Here is a tiny trained network, its code and every weight. The questions are about switching its units off for an input and a class, where a switched-off unit gives its printed mean instead of its output.

import numpy as np


def w(rows, s, z=0):
    codes = np.array(rows[::2]) - 128.0
    scale = np.full(codes.shape[1], s)
    scale[-1] = z or s
    return codes * scale


def norm(h):
    return h / np.sqrt((h * h).mean(-1, keepdims=True) + 1e-5)


def f(y):
    return np.maximum(y, 0)


def log_softmax(a):
    a = a - a.max(-1, keepdims=True)
    return a - np.log(np.exp(a).sum(-1, keepdims=True))


def net(x, mask):
    res = np.array(x, float).reshape(1, 7) / 4 @ E
    u = 0
    for l in range(3):
        y = f(norm(res) @ A[l][:, :-1].T + A[l][:, -1])
        res = res + np.where(mask[u : u + 9], y, B[l][:, -1]) @ B[l][:, :-1]
        u += 9
    return log_softmax(norm(res)[-1] @ U[:, :-1].T + U[:, -1])


A, B = {}, {}
E = w([
[70,67,255],'x0',
[131,127,127],'x1',
[126,127,129],'x2',
[128,130,130],'x3',
[72,199,152],'x4',
[133,125,127],'x5',
[202,72,115],'x6',
],0.0051)
A[0] = w([
[194,141,77,46],'0.n1',
[218,139,49,228],'0.n2',
[80,59,230,213],'0.n3',
[96,34,157,101],'0.n4',
[202,140,43,9],'0.n5',
[113,54,71,5],'0.n6',
[61,63,86,184],'0.n7',
[113,107,36,101],'0.n8',
[101,194,3,91],'0.n9',
],0.0054,0.0029)
B[0] = w([
[104,112,209,163],'0.n1',
[89,157,253,253],'0.n2',
[42,58,112,241],'0.n3',
[105,144,55,175],'0.n4',
[127,62,251,176],'0.n5',
[71,232,192,132],'0.n6',
[191,157,235,166],'0.n7',
[141,169,206,168],'0.n8',
[215,185,86,213],'0.n9',
],0.0058,0.0046)
A[1] = w([
[58,58,122,140],'1.n1',
[103,195,1,108],'1.n2',
[139,172,195,91],'1.n3',
[127,91,60,146],'1.n4',
[132,132,23,3],'1.n5',
[164,44,69,77],'1.n6',
[254,121,118,126],'1.n7',
[98,35,85,140],'1.n8',
[97,200,173,143],'1.n9',
],0.0067,0.0057)
B[1] = w([
[51,156,57,241],'1.n1',
[168,193,20,170],'1.n2',
[219,232,50,193],'1.n3',
[197,162,132,139],'1.n4',
[251,13,32,128],'1.n5',
[242,244,35,139],'1.n6',
[20,19,216,203],'1.n7',
[101,161,3,203],'1.n8',
[228,138,111,252],'1.n9',
],0.0049,0.0035)
A[2] = w([
[159,181,84,36],'2.n1',
[117,29,92,56],'2.n2',
[68,48,178,49],'2.n3',
[190,194,131,129],'2.n4',
[205,129,102,1],'2.n5',
[165,101,120,3],'2.n6',
[231,111,128,103],'2.n7',
[205,141,104,69],'2.n8',
[142,2,107,190],'2.n9',
],0.0071,0.0047)
B[2] = w([
[74,31,119,156],'2.n1',
[234,195,6,170],'2.n2',
[176,252,57,198],'2.n3',
[226,159,118,249],'2.n4',
[76,240,32,128],'2.n5',
[254,252,100,128],'2.n6',
[40,29,251,200],'2.n7',
[87,170,251,160],'2.n8',
[169,31,85,253],'2.n9',
],0.0057,0.0033)
U = w([
[254,195,241,248],'0',
[32,51,48,171],'1',
[226,249,98,68],'2',
[12,199,200,4],'3',
[211,5,245,12],'4',
[209,34,40,68],'5',
],0.0073,0.0028)

Each question gives the input, the list of numbers given to net, and the class t.
The units are the neurons (one row each of A and B). Each row of codes is followed by its name. A weight is (code - 128) times the scale printed after its matrix; where a second scale follows, it is the last column's (A, B and U).
mask holds one flag per neuron, layer by layer. A switched-off neuron (its flag False) gives its mean, the last column of its row in B, instead of its output. The means were averaged over made-up inputs and are rounded, as every weight is.
A unit's drop is (log p(t) with every unit on - log p(t) with that unit switched off) / (log p(t) with every unit on - log p(t) with every unit switched off).
The circuit of an input: a set's keep is (log p(t) with only the set's units on - log p(t) with every unit switched off) / (log p(t) with every unit on - log p(t) with every unit switched off). Starting from the 12 units with the biggest drops (on a tie, the unit counted first), units are removed one at a time, each time the one whose removal leaves the highest keep (on an exact tie, the one counted first), for as long as the keep stays at least 0.8.
units of the circuit, in order: the units of the circuit, biggest drop first
unit that matters most: the unit with the biggest drop
k most important neurons: the k neurons with the biggest drops, biggest first
top k neurons in layer l: the k neurons of layer l with the biggest drops, biggest first
drop of u: that unit's drop, to one decimal
input [8,5,-8,4,-6,-1,0], class 1: unit that matters most => 0.n3
input [0,0,-4,6,6,-3,-6], class 2: units of the circuit, in order => [0.n2; 1.n9; 2.n7]
input [0,0,0,-1,3,8,-5], class 2: units of the circuit, in order => [0.n2; 1.n9]
input [-6,3,1,3,-1,2,3], class 4: 2 most important neurons => [1.n7; 2.n7]
input [7,0,-3,-1,-2,-1,5], class 5: 3 most important neurons => [0.n2; 2.n2; 2.n9]
input [7,7,2,-2,-2,-6,3], class 5: 2 most important neurons => [0.n2; 2.n9]
input [3,2,-4,-6,6,-6,4], class 1: 2 most important neurons => [0.n3; 0.n2]
input [-7,4,7,3,-4,-3,2], class 4: 2 most important neurons => [1.n7; 2.n7]
input [5,3,6,-4,-7,5,-3], class 1: 2 most important neurons => [0.n3; 1.n1]
input [-8,0,5,-2,0,3,-4], class 0: top 2 neurons in layer 1 => [1.n1; 1.n8]
input [-3,-4,5,-5,-1,-1,6], class 4: drop of 2.n9 => 0.0
input [0,-8,4,0,7,-6,-4], class 2: drop of 0.n1 => 0.1
input [-2,-5,-7,0,0,-4,1], class 4: drop of 1.n1 => 0.2
input [-8,8,0,-7,-1,3,8], class 4: unit that matters most => 1.n7
input [-5,3,-1,6,-3,-6,5], class 4: drop of 1.n7 => 0.2
